Below is a small trained network, with its code and all its weights. Each question gives an input and a class and asks what happens when units are switched off, that is, made to give their printed mean instead of their output.

import numpy as np


def w(rows, s, z=0):
    codes = np.array(rows[::2]) - 128.0
    scale = np.full(codes.shape[1], s)
    scale[-1] = z or s
    return codes * scale


def f(y):
    return y / 2 * (1 + np.tanh(0.7978845608 * (y + 0.044715 * y**3)))


def log_softmax(a):
    a = a - a.max(-1, keepdims=True)
    return a - np.log(np.exp(a).sum(-1, keepdims=True))


def net(x, mask):
    res = np.array(x, float).reshape(1, 5) / 4 @ E
    y = f(res @ A[0][:, :-1].T + A[0][:, -1])
    res = res + np.where(mask, y, B[0][:, -1]) @ B[0][:, :-1]
    return log_softmax(res[-1] @ U[:, :-1].T + U[:, -1])


A, B = {}, {}
E = w([
[128,127,128,128,131,129],'x0',
[131,128,127,127,126,126],'x1',
[164,66,72,224,90,210],'x2',
[83,6,219,110,73,157],'x3',
[182,179,206,98,215,211],'x4',
],0.017)
A[0] = w([
[59,169,180,49,135,45,202],'N1',
[173,119,106,196,154,172,22],'N2',
[102,48,102,157,88,85,116],'N3',
[89,93,95,127,115,137,84],'N4',
[172,182,169,29,225,92,161],'N5',
[68,125,161,99,161,58,63],'N6',
[98,88,96,106,128,107,76],'N7',
[170,106,88,205,111,212,27],'N8',
[59,140,157,37,135,59,75],'N9',
[122,130,103,147,71,155,31],'N10',
[131,166,80,134,123,132,154],'N11',
[195,216,124,73,180,133,172],'N12',
[122,55,194,86,120,135,14],'N13',
[201,87,85,228,134,209,113],'N14',
[118,112,109,127,141,137,152],'N15',
[115,129,157,102,122,73,62],'N16',
[189,219,32,163,143,94,208],'N17',
[128,106,192,105,145,138,85],'N18',
[83,53,139,200,42,166,104],'N19',
[50,136,63,141,57,49,215],'N20',
[73,118,47,141,74,9,64],'N21',
[97,97,144,111,156,136,57],'N22',
[78,125,71,138,83,53,88],'N23',
[93,67,64,193,36,159,134],'N24',
[174,181,53,163,151,96,84],'N25',
[67,72,213,105,95,162,119],'N26',
[147,47,77,190,47,126,127],'N27',
[87,59,98,208,42,127,128],'N28',
[142,183,70,148,121,122,69],'N29',
[158,161,201,124,172,251,6],'N30',
[156,164,79,180,155,89,67],'N31',
[100,133,87,126,101,71,191],'N32',
[159,234,89,112,172,92,139],'N33',
[157,215,125,75,202,137,159],'N34',
[161,175,61,163,146,100,69],'N35',
],0.012,0.013)
B[0] = w([
[188,116,185,69,154,184,231],'N1',
[197,173,168,47,164,186,162],'N2',
[111,145,105,157,100,95,199],'N3',
[129,126,117,166,122,116,151],'N4',
[93,180,101,130,169,95,243],'N5',
[124,85,121,165,73,112,166],'N6',
[117,111,174,162,137,147,144],'N7',
[211,129,188,84,172,197,191],'N8',
[122,51,166,159,63,142,191],'N9',
[112,140,103,116,121,79,144],'N10',
[156,133,149,98,127,138,170],'N11',
[109,181,100,165,156,121,229],'N12',
[202,173,168,56,205,213,171],'N13',
[166,77,205,117,83,148,228],'N14',
[111,129,143,158,151,130,139],'N15',
[136,90,186,139,81,119,148],'N16',
[200,115,201,73,152,206,252],'N17',
[158,120,139,77,114,163,160],'N18',
[79,146,76,149,109,83,227],'N19',
[151,42,167,144,76,140,237],'N20',
[210,174,189,36,232,249,213],'N21',
[133,139,181,135,148,171,135],'N22',
[163,116,157,73,164,168,189],'N23',
[104,153,89,134,119,93,238],'N24',
[151,63,178,120,89,130,193],'N25',
[148,82,165,152,111,162,210],'N26',
[92,141,93,144,137,95,230],'N27',
[97,141,74,128,120,75,233],'N28',
[105,96,156,162,93,123,167],'N29',
[176,18,221,143,62,144,199],'N30',
[91,94,160,163,75,106,171],'N31',
[131,94,159,156,93,125,189],'N32',
[89,168,82,160,162,98,223],'N33',
[106,189,102,143,140,118,227],'N34',
[87,78,155,179,84,114,180],'N35',
],0.014,0.027)
U = w([
[164,172,136,59,236,203,253],'0',
[134,39,136,178,60,139,113],'1',
[42,254,24,178,199,38,162],'2',
],0.014,0.0045)

Each question gives the input, the list of numbers given to net, and the class t.
The units are the neurons (one row each of A and B). Each row of codes is followed by its name. A weight is (code - 128) times the scale printed after its matrix; where a second scale follows, it is the last column's (A, B and U).
mask holds one flag per neuron, in row order. A switched-off neuron (its flag False) gives its mean, the last column of its row in B, instead of its output. The means were averaged over made-up inputs and are rounded, as every weight is.
A unit's drop is (log p(t) with every unit on - log p(t) with that unit switched off) / (log p(t) with every unit on - log p(t) with every unit switched off).
most important unit: the unit with the biggest drop
k most important neurons: the k neurons with the biggest drops, biggest first
drop when u is switched off: that unit's drop, to one decimal
input [-1,-1,5,-4,0], class 1: 3 most important neurons -> (N21, N1, N13)
input [2,-3,-5,-6,1], class 2: most important unit -> N33
input [6,-4,0,-3,-5], class 0: 3 most important neurons -> (N21, N30, N9)
input [1,1,-4,8,2], class 0: 3 most important neurons -> (N13, N20, N1)
input [-4,2,3,-5,0], class 1: 4 most important neurons -> (N21, N35, N1, N13)
input [5,8,1,-7,-1], class 1: 2 most important neurons -> (N35, N31)
input [-4,6,4,0,1], class 0: 2 most important neurons -> (N20, N30)
input [4,-3,0,-2,-6], class 0: 2 most important neurons -> (N21, N23)
input [0,2,6,-5,0], class 1: 4 most important neurons -> (N21, N35, N14, N31)
input [6,6,6,0,2], class 0: 2 most important neurons -> (N8, N20)
input [5,8,6,1,5], class 1: 2 most important neurons -> (N21, N30)
input [-8,3,-7,6,0], class 1: 4 most important neurons -> (N9, N21, N6, N17)
input [-5,2,-3,-1,3], class 2: drop when N21 is switched off -> 0.2
input [-4,2,-6,1,-1], class 1: most important unit -> N9
input [-5,6,6,7,-8], class 2: drop when N27 is switched off -> 0.1
input [7,7,3,-8,0], class 1: drop when N3 is switched off -> 0.0
